Here is a tiny trained network, its code and every weight. The questions are about switching its units off for an input and a class, where a switched-off unit gives its printed mean instead of its output.

import numpy as np


def w(rows, s, z=0):
    codes = np.array(rows[::2]) - 128.0
    scale = np.full(codes.shape[1], s)
    scale[-1] = z or s
    return codes * scale


def f(y):
    return y / 2 * (1 + np.tanh(0.7978845608 * (y + 0.044715 * y**3)))


def log_softmax(a):
    a = a - a.max(-1, keepdims=True)
    return a - np.log(np.exp(a).sum(-1, keepdims=True))


def net(x, mask):
    res = np.array(x, float).reshape(1, 4) / 4 @ E
    y = f(res @ A[0][:, :-1].T + A[0][:, -1])
    res = res + np.where(mask, y, B[0][:, -1]) @ B[0][:, :-1]
    return log_softmax(res[-1] @ U[:, :-1].T + U[:, -1])


A, B = {}, {}
E = w([
[240,189,169,60,210,33],'x0',
[70,203,7,214,238,56],'x1',
[41,222,239,68,219,248],'x2',
[162,112,2,28,147,251],'x3',
],0.0058)
A[0] = w([
[99,48,143,119,65,194,152],'n1',
[215,102,85,178,77,95,47],'n2',
[168,90,191,100,75,156,10],'n3',
[69,228,177,113,204,183,232],'n4',
[88,162,66,182,200,102,191],'n5',
[254,146,151,79,169,28,164],'n6',
[192,89,89,151,79,73,59],'n7',
[105,145,42,117,174,138,81],'n8',
[164,107,30,58,128,200,115],'n9',
[237,124,195,53,171,78,136],'n10',
[137,68,65,148,68,83,93],'n11',
[167,80,190,95,77,153,1],'n12',
[126,142,229,224,120,65,111],'n13',
[173,81,204,104,83,164,45],'n14',
[143,47,62,148,67,102,242],'n15',
[100,156,236,198,105,38,77],'n16',
[244,149,91,38,202,135,222],'n17',
[54,167,204,82,175,177,135],'n18',
[153,88,201,79,58,144,72],'n19',
[67,187,206,91,167,189,135],'n20',
[243,129,219,48,101,115,112],'n21',
[185,69,82,143,94,77,43],'n22',
[76,204,69,194,202,92,17],'n23',
[56,54,133,160,30,216,185],'n24',
],0.0069,0.0026)
B[0] = w([
[152,119,110,189,100,98,206],'n1',
[68,108,86,44,159,126,180],'n2',
[174,154,5,97,149,103,159],'n3',
[88,89,104,106,120,88,255],'n4',
[170,109,71,173,114,75,220],'n5',
[62,88,186,150,90,99,224],'n6',
[91,128,105,78,129,127,180],'n7',
[149,166,95,160,93,122,165],'n8',
[99,191,136,147,41,196,211],'n9',
[132,102,133,208,105,89,203],'n10',
[87,99,128,95,142,116,193],'n11',
[197,169,1,82,146,105,160],'n12',
[115,187,102,104,25,198,203],'n13',
[161,132,57,123,135,99,172],'n14',
[71,82,157,114,125,135,230],'n15',
[108,215,88,106,37,218,206],'n16',
[86,157,151,178,47,161,231],'n17',
[89,80,103,84,126,96,220],'n18',
[152,134,71,140,134,104,181],'n19',
[77,86,105,79,128,89,224],'n20',
[146,116,85,173,104,85,204],'n21',
[79,119,95,47,145,133,177],'n22',
[210,140,17,118,129,81,206],'n23',
[139,101,131,202,117,83,249],'n24',
],0.0089,0.0062)
U = w([
[48,71,120,2,153,99,73],'0',
[234,137,55,158,142,69,108],'1',
[107,221,125,120,63,245,127],'2',
[103,82,162,227,115,89,224],'3',
[145,92,223,164,172,139,253],'4',
[201,158,168,106,235,186,67],'5',
[176,154,157,103,228,167,69],'6',
[208,158,170,75,167,173,44],'7',
],0.0095,0.0064)

Each question gives the input, the list of numbers given to net, and the class t.
The units are the neurons (one row each of A and B). Each row of codes is followed by its name. A weight is (code - 128) times the scale printed after its matrix; where a second scale follows, it is the last column's (A, B and U).
mask holds one flag per neuron, in row order. A switched-off neuron (its flag False) gives its mean, the last column of its row in B, instead of its output. The means were averaged over made-up inputs and are rounded, as every weight is.
A unit's drop is (log p(t) with every unit on - log p(t) with that unit switched off) / (log p(t) with every unit on - log p(t) with every unit switched off).
The circuit of an input: a set's keep is (log p(t) with only the set's units on - log p(t) with every unit switched off) / (log p(t) with every unit on - log p(t) with every unit switched off). Starting from the 12 units with the biggest drops (on a tie, the unit counted first), units are removed one at a time, each time the one whose removal leaves the highest keep (on an exact tie, the one counted first), for as long as the keep stays at least 0.8.
circuit, biggest first: the units of the circuit, biggest drop first
most important unit: the unit with the biggest drop
k most important neurons: the k neurons with the biggest drops, biggest first
drop when u is switched off: that unit's drop, to one decimal
input [-7,-4,7,-6], class 0: most important unit : n20
input [8,8,-8,-5], class 0: 4 most important neurons : n6; n2; n22; n7
input [0,3,-3,-6], class 2: circuit, biggest first : n16; n13
input [8,2,6,-3], class 3: 2 most important neurons : n10; n17
input [-5,-7,8,-7], class 0: 2 most important neurons : n20; n18
input [8,1,-2,-3], class 3: 2 most important neurons : n6; n10
input [-7,-8,-7,3], class 1: 2 most important neurons : n1; n24
input [-4,5,-3,-5], class 1: 4 most important neurons : n23; n5; n9; n17
input [0,-5,-5,2], class 0: 3 most important neurons : n15; n2; n22
input [7,-6,-1,4], class 3: 4 most important neurons : n6; n17; n10; n23
input [-8,-8,-4,3], class 1: 2 most important neurons : n12; n3
input [-8,-1,5,2], class 3: 2 most important neurons : n24; n1
input [0,6,5,-5], class 1: 2 most important neurons : n23; n5
input [8,2,-6,-1], class 3: circuit, biggest first : n6
input [-8,-6,4,1], class 3: drop when n14 is switched off : -0.2
input [4,-3,-5,1], class 0: drop when n4 is switched off : -0.1
input [-1,-4,4,-5], class 2: drop when n5 is switched off : 0.2
